Below is a small trained network, with its code and all its weights. Each question gives an input and a target symbol and asks what happens when units are switched off, that is, made to give their printed mean instead of their output.

import numpy as np


def w(rows, s, z=0):
    codes = np.array(rows[::2]) - 128.0
    scale = np.full(codes.shape[1], s)
    scale[-1] = z or s
    return codes * scale


def norm(h):
    return h / np.sqrt((h * h).mean(-1, keepdims=True) + 1e-5)


def f(y):
    return y / 2 * (1 + np.tanh(0.7978845608 * (y + 0.044715 * y**3)))


def softmax(a):
    e = np.exp(a - a.max(-1, keepdims=True))
    return e / e.sum(-1, keepdims=True)


def log_softmax(a):
    a = a - a.max(-1, keepdims=True)
    return a - np.log(np.exp(a).sum(-1, keepdims=True))


def net(x, mask):
    ids = ['αγδηθλμξπφψω'.index(c) for c in x.split()]
    T = len(ids)
    res = E[ids] + P[:T]
    u = 0
    for l in range(3):
        r = norm(res)
        for j in range(3):
            rows = slice(4 * j, 4 * j + 4)
            q, k, v = (r @ M[l][rows].T for M in (Q, K, V))
            z = softmax(np.where(np.tri(T) > 0, q @ k.T / 4**0.5, -1e9)) @ v
            o = O[l][rows]
            res = res + np.where(mask[u + j], z, o[:, -1]) @ o[:, :-1]
        u += 3
        y = f(norm(res) @ A[l][:, :-1].T + A[l][:, -1])
        res = res + np.where(mask[u : u + 4], y, B[l][:, -1]) @ B[l][:, :-1]
        u += 4
    return log_softmax(norm(res)[-1] @ U[:, :-1].T + U[:, -1])


Q, K, V, O, A, B = {}, {}, {}, {}, {}, {}
E = w([
[79,81,113],'α',
[136,209,179],'γ',
[54,175,135],'δ',
[248,162,180],'η',
[117,163,104],'θ',
[186,163,184],'λ',
[102,108,103],'μ',
[224,169,185],'ξ',
[100,158,111],'π',
[76,230,205],'φ',
[201,104,135],'ψ',
[144,147,144],'ω',
],0.016)
P = w([
[162,142,122],'0',
[196,151,52],'1',
[32,121,235],'2',
[172,62,86],'3',
[96,20,163],'4',
[149,157,94],'5',
[3,134,189],'6',
[165,148,55],'7',
[65,105,213],'8',
[156,174,38],'9',
[89,42,187],'10',
],0.015)
Q[0] = w([
[100,123,206],'0.h0',
[101,62,74],'0.h0',
[152,243,204],'0.h0',
[116,168,78],'0.h0',
[58,47,76],'0.h1',
[138,120,135],'0.h1',
[74,71,135],'0.h1',
[157,141,120],'0.h1',
[168,119,80],'0.h2',
[97,95,252],'0.h2',
[137,75,119],'0.h2',
[123,89,156],'0.h2',
],0.012)
K[0] = w([
[117,138,53],'0.h0',
[191,186,153],'0.h0',
[101,72,167],'0.h0',
[128,77,157],'0.h0',
[123,245,164],'0.h1',
[121,125,156],'0.h1',
[65,231,132],'0.h1',
[148,62,175],'0.h1',
[160,91,192],'0.h2',
[200,195,25],'0.h2',
[39,155,79],'0.h2',
[156,117,69],'0.h2',
],0.011)
V[0] = w([
[129,216,70],'0.h0',
[154,24,103],'0.h0',
[2,154,237],'0.h0',
[132,112,11],'0.h0',
[186,108,36],'0.h1',
[132,112,166],'0.h1',
[120,235,50],'0.h1',
[71,175,165],'0.h1',
[132,192,77],'0.h2',
[121,128,75],'0.h2',
[189,50,107],'0.h2',
[203,78,216],'0.h2',
],0.0084)
O[0] = w([
[182,109,223,168],'0.h0',
[81,150,102,82],'0.h0',
[238,200,113,6],'0.h0',
[68,177,191,74],'0.h0',
[67,118,76,198],'0.h1',
[121,118,126,143],'0.h1',
[169,84,157,137],'0.h1',
[226,160,158,53],'0.h1',
[156,160,167,236],'0.h2',
[90,168,176,130],'0.h2',
[142,2,176,168],'0.h2',
[195,46,119,201],'0.h2',
],0.0062,0.0018)
A[0] = w([
[164,129,41,93],'0.n0',
[69,139,255,253],'0.n1',
[63,175,106,41],'0.n2',
[27,70,48,151],'0.n3',
],0.0094,0.003)
B[0] = w([
[41,74,127,162],'0.n0',
[79,86,254,255],'0.n1',
[85,184,80,127],'0.n2',
[144,153,153,160],'0.n3',
],0.0088,0.008)
Q[1] = w([
[17,114,87],'1.h0',
[144,102,158],'1.h0',
[124,153,49],'1.h0',
[188,2,10],'1.h0',
[154,80,111],'1.h1',
[168,64,115],'1.h1',
[111,78,185],'1.h1',
[196,128,145],'1.h1',
[186,120,101],'1.h2',
[102,240,216],'1.h2',
[99,164,128],'1.h2',
[103,133,192],'1.h2',
],0.0099)
K[1] = w([
[183,125,66],'1.h0',
[196,129,141],'1.h0',
[51,166,169],'1.h0',
[119,225,236],'1.h0',
[116,171,188],'1.h1',
[105,183,162],'1.h1',
[127,2,164],'1.h1',
[135,200,165],'1.h1',
[22,52,88],'1.h2',
[162,150,167],'1.h2',
[76,178,104],'1.h2',
[156,92,174],'1.h2',
],0.0081)
V[1] = w([
[146,185,234],'1.h0',
[143,88,10],'1.h0',
[34,140,216],'1.h0',
[93,122,204],'1.h0',
[101,118,187],'1.h1',
[63,138,141],'1.h1',
[193,99,76],'1.h1',
[161,188,120],'1.h1',
[218,59,3],'1.h2',
[132,137,185],'1.h2',
[116,146,233],'1.h2',
[179,139,104],'1.h2',
],0.012)
O[1] = w([
[53,230,157,128],'1.h0',
[197,44,85,88],'1.h0',
[1,88,81,176],'1.h0',
[109,128,104,213],'1.h0',
[75,162,78,242],'1.h1',
[68,74,67,131],'1.h1',
[223,97,196,98],'1.h1',
[194,136,104,2],'1.h1',
[201,161,211,69],'1.h2',
[74,95,123,194],'1.h2',
[45,147,154,247],'1.h2',
[208,157,188,74],'1.h2',
],0.0074,0.0029)
A[1] = w([
[95,167,178,197],'1.n0',
[241,165,167,126],'1.n1',
[230,254,123,254],'1.n2',
[105,249,147,166],'1.n3',
],0.0095,0.0072)
B[1] = w([
[142,48,106,253],'1.n0',
[2,137,51,167],'1.n1',
[16,94,120,236],'1.n2',
[158,74,89,221],'1.n3',
],0.0081,0.0052)
Q[2] = w([
[250,89,108],'2.h0',
[157,124,77],'2.h0',
[58,51,66],'2.h0',
[137,180,154],'2.h0',
[96,84,65],'2.h1',
[102,164,74],'2.h1',
[148,157,145],'2.h1',
[79,86,92],'2.h1',
[204,99,187],'2.h2',
[80,142,171],'2.h2',
[113,66,125],'2.h2',
[92,32,88],'2.h2',
],0.015)
K[2] = w([
[103,54,143],'2.h0',
[117,187,213],'2.h0',
[246,163,115],'2.h0',
[134,47,103],'2.h0',
[207,195,104],'2.h1',
[175,121,103],'2.h1',
[45,122,132],'2.h1',
[223,151,136],'2.h1',
[41,77,127],'2.h2',
[107,160,98],'2.h2',
[151,134,204],'2.h2',
[222,174,117],'2.h2',
],0.013)
V[2] = w([
[87,124,91],'2.h0',
[60,87,226],'2.h0',
[204,216,128],'2.h0',
[191,212,206],'2.h0',
[215,149,171],'2.h1',
[148,199,231],'2.h1',
[82,126,189],'2.h1',
[4,65,133],'2.h1',
[181,92,40],'2.h2',
[52,164,186],'2.h2',
[128,89,192],'2.h2',
[174,115,78],'2.h2',
],0.013)
O[2] = w([
[102,115,179,159],'2.h0',
[250,81,94,202],'2.h0',
[153,210,127,34],'2.h0',
[195,197,89,50],'2.h0',
[156,154,47,72],'2.h1',
[208,178,100,111],'2.h1',
[196,154,190,184],'2.h1',
[124,97,233,254],'2.h1',
[69,101,62,77],'2.h2',
[147,111,177,183],'2.h2',
[217,93,142,175],'2.h2',
[88,111,70,84],'2.h2',
],0.011,0.0099)
A[2] = w([
[180,195,154,142],'2.n0',
[182,88,161,2],'2.n1',
[124,36,244,199],'2.n2',
[52,164,110,107],'2.n3',
],0.011,0.0043)
B[2] = w([
[9,142,145,136],'2.n0',
[126,89,153,135],'2.n1',
[224,152,193,248],'2.n2',
[161,71,137,132],'2.n3',
],0.015,0.016)
U = w([
[84,55,98,225],'α',
[133,176,203,47],'γ',
[71,249,188,158],'δ',
[176,163,130,150],'η',
[70,118,223,35],'θ',
[167,164,125,148],'λ',
[86,106,204,19],'μ',
[158,205,170,108],'ξ',
[78,147,235,1],'π',
[140,176,176,220],'φ',
[211,83,184,123],'ψ',
[128,137,209,21],'ω',
],0.011,0.0041)

Each question gives the input, a string of symbols that net reads in full, and the target symbol t.
The units are the heads (4 rows each of Q, K, V and O) and the neurons (one row each of A and B). Each row of codes is followed by its name. A weight is (code - 128) times the scale printed after its matrix; where a second scale follows, it is the last column's (O, A, B and U).
mask holds one flag per unit, layer by layer, with each layer's heads first. A switched-off unit (its flag False) gives its mean, the last column of its rows in O or B, instead of its output. The means were averaged over made-up inputs and are rounded, as every weight is.
A unit's drop is (log p(t) with every unit on - log p(t) with that unit switched off) / (log p(t) with every unit on - log p(t) with every unit switched off).
The circuit of an input: a set's keep is (log p(t) with only the set's units on - log p(t) with every unit switched off) / (log p(t) with every unit on - log p(t) with every unit switched off). Starting from the 12 units with the biggest drops (on a tie, the unit counted first), units are removed one at a time, each time the one whose removal leaves the highest keep (on an exact tie, the one counted first), for as long as the keep stays at least 0.8.
circuit, biggest first: the units of the circuit, biggest drop first
k most important neurons: the k neurons with the biggest drops, biggest first
top k neurons in layer l: the k neurons of layer l with the biggest drops, biggest first
which heads matter: for each layer, one digit per head in row order, 1 if its drop is at least 0.15 and else 0, layers parted by /
drop of u: that unit's drop, to one decimal
input ψ γ δ ψ μ θ α ω φ λ, target α: circuit, biggest first => [0.n1 2.h2 1.n2 2.h1]
input ψ φ φ γ μ ψ π μ, target α: circuit, biggest first => [0.n1 2.h2 0.h0]
input ψ φ η ω ψ α φ δ, target α: which heads matter => 101 / 001 / 010
input ψ α φ ω, target α: which heads matter => 001 / 101 / 011
input ψ π ψ α, target α: circuit, biggest first => [0.n1 1.h0 2.h1]
input φ φ ψ α λ π η λ, target δ: which heads matter => 111 / 110 / 110
input ψ ψ θ φ, target α: which heads matter => 100 / 100 / 011
input φ ψ φ ψ ξ φ, target δ: which heads matter => 111 / 111 / 110
input φ ψ μ ω, target δ: 4 most important neurons => [0.n1 1.n1 1.n2 2.n2]
input φ θ θ θ ψ φ δ μ ψ η, target δ: which heads matter => 110 / 110 / 100
input φ δ μ ξ, target δ: which heads matter => 111 / 111 / 110
input φ θ ψ ψ θ φ, target δ: 4 most important neurons => [0.n1 1.n2 1.n1 2.n2]
input φ ξ φ ψ ψ λ α λ θ μ, target δ: which heads matter => 101 / 111 / 100
input φ δ γ η λ θ, target δ: which heads matter => 111 / 110 / 110
input φ μ φ ψ θ ψ, target δ: which heads matter => 111 / 110 / 110
input φ θ λ δ, target δ: which heads matter => 111 / 111 / 110
input ψ ξ ψ δ, target α: 2 most important neurons => [0.n1 2.n2]
input φ γ ξ φ θ μ, target δ: top 2 neurons in layer 2 => [2.n2 2.n0]
input φ ψ η λ, target δ: 3 most important neurons => [0.n1 1.n1 1.n2]
input φ δ ψ μ γ ψ ψ ψ φ ψ, target δ: drop of 1.h0 => 1.4
input φ θ φ γ, target δ: drop of 0.h1 => 0.3
input ψ ψ η π, target α: drop of 1.h0 => 0.8
input φ μ ψ α α η, target δ: drop of 0.h2 => 0.5
input ψ π μ γ δ θ α ξ, target α: top neuron in layer 1 => [1.n3]
input ψ φ ψ φ, target α: top neuron in layer 1 => [1.n2]
input φ φ γ γ ψ ξ γ π, target δ: top 2 neurons in layer 0 => [0.n1 0.n0]
